Here is a tiny trained network, its code and every weight. The questions are about switching its units off for an input and a target symbol, where a switched-off unit gives its printed mean instead of its output.

import numpy as np


def w(rows, s, z=0):
    codes = np.array(rows[::2]) - 128.0
    scale = np.full(codes.shape[1], s)
    scale[-1] = z or s
    return codes * scale


def f(y):
    return np.maximum(y, 0)


def softmax(a):
    e = np.exp(a - a.max(-1, keepdims=True))
    return e / e.sum(-1, keepdims=True)


def log_softmax(a):
    a = a - a.max(-1, keepdims=True)
    return a - np.log(np.exp(a).sum(-1, keepdims=True))


def net(x, mask):
    ids = ['αβγδζηθλμξπσφψω'.index(c) for c in x.split()]
    T = len(ids)
    res = E[ids] + P[:T]
    u = 0
    for l in range(2):
        r = res
        for j in range(3):
            rows = slice(2 * j, 2 * j + 2)
            q, k, v = (r @ M[l][rows].T for M in (Q, K, V))
            z = softmax(np.where(np.tri(T) > 0, q @ k.T / 2**0.5, -1e9)) @ v
            o = O[l][rows]
            res = res + np.where(mask[u + j], z, o[:, -1]) @ o[:, :-1]
        u += 3
        y = f(res @ A[l][:, :-1].T + A[l][:, -1])
        res = res + np.where(mask[u : u + 4], y, B[l][:, -1]) @ B[l][:, :-1]
        u += 4
    return log_softmax(res[-1] @ U[:, :-1].T + U[:, -1])


Q, K, V, O, A, B = {}, {}, {}, {}, {}, {}
E = w([
[185,122,118,209,77,73],'α',
[42,121,119,231,139,150],'β',
[207,107,120,135,210,121],'γ',
[112,88,104,240,128,124],'δ',
[145,171,116,43,114,79],'ζ',
[174,109,107,137,163,117],'η',
[76,123,98,50,201,142],'θ',
[115,177,133,166,55,76],'λ',
[85,169,146,233,107,119],'μ',
[51,210,191,153,208,44],'ξ',
[254,154,127,128,140,86],'π',
[182,135,113,64,198,118],'σ',
[38,122,96,104,96,96],'φ',
[114,74,98,174,197,144],'ψ',
[160,202,179,173,182,130],'ω',
],0.011)
P = w([
[143,63,254,103,67,174],'0',
[129,81,227,97,127,140],'1',
[124,94,170,111,139,105],'2',
[118,117,150,118,153,93],'3',
[114,127,128,135,157,81],'4',
[111,144,115,143,173,76],'5',
[111,158,100,161,170,72],'6',
[110,174,92,175,179,65],'7',
[105,186,79,188,182,62],'8',
[104,198,72,194,194,60],'9',
[105,214,63,204,193,51],'10',
[115,209,45,213,195,53],'11',
],0.0071)
Q[0] = w([
[148,106,104,121,126,149],'0.h0',
[126,117,123,116,123,122],'0.h0',
[124,83,147,107,109,214],'0.h1',
[160,104,171,82,48,187],'0.h1',
[102,123,106,157,123,93],'0.h2',
[118,190,58,133,233,2],'0.h2',
],0.017)
K[0] = w([
[138,130,74,127,122,137],'0.h0',
[140,126,127,134,122,140],'0.h0',
[138,104,250,109,84,136],'0.h1',
[125,66,206,110,118,165],'0.h1',
[146,203,91,116,189,121],'0.h2',
[119,180,40,162,152,89],'0.h2',
],0.014)
V[0] = w([
[162,82,124,104,60,224],'0.h0',
[173,79,125,90,50,250],'0.h0',
[37,79,114,169,202,186],'0.h1',
[177,104,156,139,135,143],'0.h1',
[254,153,154,82,138,78],'0.h2',
[136,157,148,57,158,118],'0.h2',
],0.0091)
O[0] = w([
[146,85,178,130,62,214,28],'0.h0',
[145,65,195,128,53,247,1],'0.h0',
[229,180,181,67,83,38,156],'0.h1',
[55,113,139,85,109,136,92],'0.h1',
[2,80,107,186,111,135,123],'0.h2',
[107,75,165,195,110,106,132],'0.h2',
],0.0069,0.0044)
A[0] = w([
[181,53,84,136,218,172,205],'0.n0',
[6,151,132,71,124,115,190],'0.n1',
[119,155,2,56,155,94,96],'0.n2',
[210,117,109,63,12,88,254],'0.n3',
],0.0053,0.0072)
B[0] = w([
[180,51,68,149,234,121,216],'0.n0',
[3,142,122,98,127,101,244],'0.n1',
[146,109,49,58,146,105,254],'0.n2',
[219,119,112,88,36,57,240],'0.n3',
],0.0071,0.0053)
Q[1] = w([
[92,147,111,179,122,20],'1.h0',
[127,179,104,125,187,128],'1.h0',
[91,150,254,79,65,227],'1.h1',
[166,159,203,208,142,186],'1.h1',
[156,118,123,203,145,100],'1.h2',
[89,154,47,82,173,38],'1.h2',
],0.0091)
K[1] = w([
[133,169,2,140,178,92],'1.h0',
[125,149,76,184,83,93],'1.h0',
[158,89,116,121,94,231],'1.h1',
[111,78,134,43,84,177],'1.h1',
[98,175,21,99,111,106],'1.h2',
[126,173,93,171,158,69],'1.h2',
],0.0077)
V[1] = w([
[133,57,145,207,110,160],'1.h0',
[97,145,147,140,19,123],'1.h0',
[148,36,48,67,95,128],'1.h1',
[101,172,115,136,63,106],'1.h1',
[227,116,124,182,128,119],'1.h2',
[164,132,108,254,115,127],'1.h2',
],0.0093)
O[1] = w([
[111,163,121,102,139,76,2],'1.h0',
[147,108,73,121,221,106,41],'1.h0',
[115,222,67,166,116,147,101],'1.h1',
[164,83,57,120,210,179,159],'1.h1',
[48,121,118,92,128,118,106],'1.h2',
[86,120,121,5,166,115,97],'1.h2',
],0.012,0.0095)
A[1] = w([
[228,67,141,172,147,154,6],'1.n0',
[128,82,92,87,246,163,152],'1.n1',
[57,57,138,129,142,159,143],'1.n2',
[25,104,113,255,76,158,122],'1.n3',
],0.0086,0.0026)
B[1] = w([
[63,184,138,105,152,108,253],'1.n0',
[110,83,114,174,31,113,189],'1.n1',
[173,193,170,109,193,66,154],'1.n2',
[155,89,188,50,148,254,204],'1.n3',
],0.01,0.0072)
U = w([
[139,96,173,111,145,83,251],'α',
[176,52,134,104,111,110,197],'β',
[133,106,158,119,87,178,124],'γ',
[112,203,152,149,43,86,59],'δ',
[197,192,81,186,192,121,150],'ζ',
[231,161,119,38,167,114,41],'η',
[165,81,97,141,208,201,173],'θ',
[92,148,115,48,214,158,103],'λ',
[216,142,167,192,42,150,73],'μ',
[135,196,106,40,175,96,70],'ξ',
[88,163,128,119,118,140,194],'π',
[75,81,93,232,81,143,13],'σ',
[64,148,162,110,76,146,152],'φ',
[3,150,78,139,164,114,102],'ψ',
[133,135,133,143,137,131,67],'ω',
],0.011,0.0022)

Each question gives the input, a string of symbols that net reads in full, and the target symbol t.
The units are the heads (2 rows each of Q, K, V and O) and the neurons (one row each of A and B). Each row of codes is followed by its name. A weight is (code - 128) times the scale printed after its matrix; where a second scale follows, it is the last column's (O, A, B and U).
mask holds one flag per unit, layer by layer, with each layer's heads first. A switched-off unit (its flag False) gives its mean, the last column of its rows in O or B, instead of its output. The means were averaged over made-up inputs and are rounded, as every weight is.
A unit's drop is (log p(t) with every unit on - log p(t) with that unit switched off) / (log p(t) with every unit on - log p(t) with every unit switched off).
The circuit of an input: a set's keep is (log p(t) with only the set's units on - log p(t) with every unit switched off) / (log p(t) with every unit on - log p(t) with every unit switched off). Starting from the 12 units with the biggest drops (on a tie, the unit counted first), units are removed one at a time, each time the one whose removal leaves the highest keep (on an exact tie, the one counted first), for as long as the keep stays at least 0.8.
units of the circuit, in order: the units of the circuit, biggest drop first
k most important neurons: the k neurons with the biggest drops, biggest first
top k neurons in layer l: the k neurons of layer l with the biggest drops, biggest first
input θ ξ ζ θ ω α, target α: top 2 neurons in layer 0 => [0.n3 0.n2]
input ω φ ζ δ μ θ φ φ φ μ, target ζ: units of the circuit, in order => [0.n1 0.h2 1.h1]
input β ζ ζ φ η φ γ, target ζ: 2 most important neurons => [0.n1 1.n3]
input ζ γ β μ σ ω ψ φ, target δ: units of the circuit, in order => [0.n0 1.h0]
input ξ σ σ ω ζ ψ ω α α, target β: 2 most important neurons => [1.n1 1.n0]
input σ α ξ λ ψ λ φ σ, target β: units of the circuit, in order => [1.h1 1.n1 0.n0]
input θ θ φ, target μ: units of the circuit, in order => [1.h2]
input σ φ γ ψ φ λ ψ δ φ φ, target ζ: units of the circuit, in order => [1.h1 0.h1 0.h2 1.n3]
input ω ζ β ζ β ω β ζ θ ξ ψ π, target α: units of the circuit, in order => [1.h1 1.n0 0.n3]
input μ ξ δ θ α β μ ψ η η λ γ, target α: 3 most important neurons => [1.n2 1.n0 0.n3]
input φ γ λ, target φ: top 3 neurons in layer 0 => [0.n0 0.n1 0.n2]
input δ ζ θ ζ ψ ψ ξ λ ζ π, target α: units of the circuit, in order => [1.h1 0.h2 0.n3]
input ψ φ α ζ ζ α, target θ: units of the circuit, in order => [1.n3 0.h1 0.h2]
input φ φ θ γ, target μ: units of the circuit, in order => [1.h2 0.n1]
input φ ζ λ γ δ γ θ δ θ γ θ λ, target μ: units of the circuit, in order => [1.h0 1.n0]
input π η ζ π ψ φ, target δ: 2 most important neurons => [0.n0 0.n3]
input γ α ζ ψ μ β ζ ψ ζ, target δ: units of the circuit, in order => [0.n0 1.h0 1.n3]
input ψ ζ σ δ γ ζ φ ψ δ α, target ξ: units of the circuit, in order => [1.h2 0.h0]
input ζ φ φ φ ψ φ α, target ζ: units of the circuit, in order => [1.h1 0.n1]
input θ α θ φ θ π, target μ: units of the circuit, in order => [0.n1 1.h2]
input π β δ φ δ δ ψ φ θ λ ζ, target σ: top neuron in layer 1 => [1.n1]
input ζ θ η φ σ ζ μ ξ φ π α δ, target α: most important neuron => [1.n2]
input γ ψ α ζ λ, target θ: 2 most important neurons => [1.n3 1.n0]
input θ π π α ω, target ψ: 3 most important neurons => [0.n2 1.n3 1.n1]
input α π θ λ μ μ ζ, target β: 3 most important neurons => [1.n1 0.n2 1.n0]
input γ φ β ψ, target η: top 3 neurons in layer 0 => [0.n1 0.n2 0.n3]
input ζ α ω η β ζ β λ γ, target σ: 2 most important neurons => [1.n1 0.n3]
input λ ξ θ, target α: top 2 neurons in layer 0 => [0.n3 0.n2]
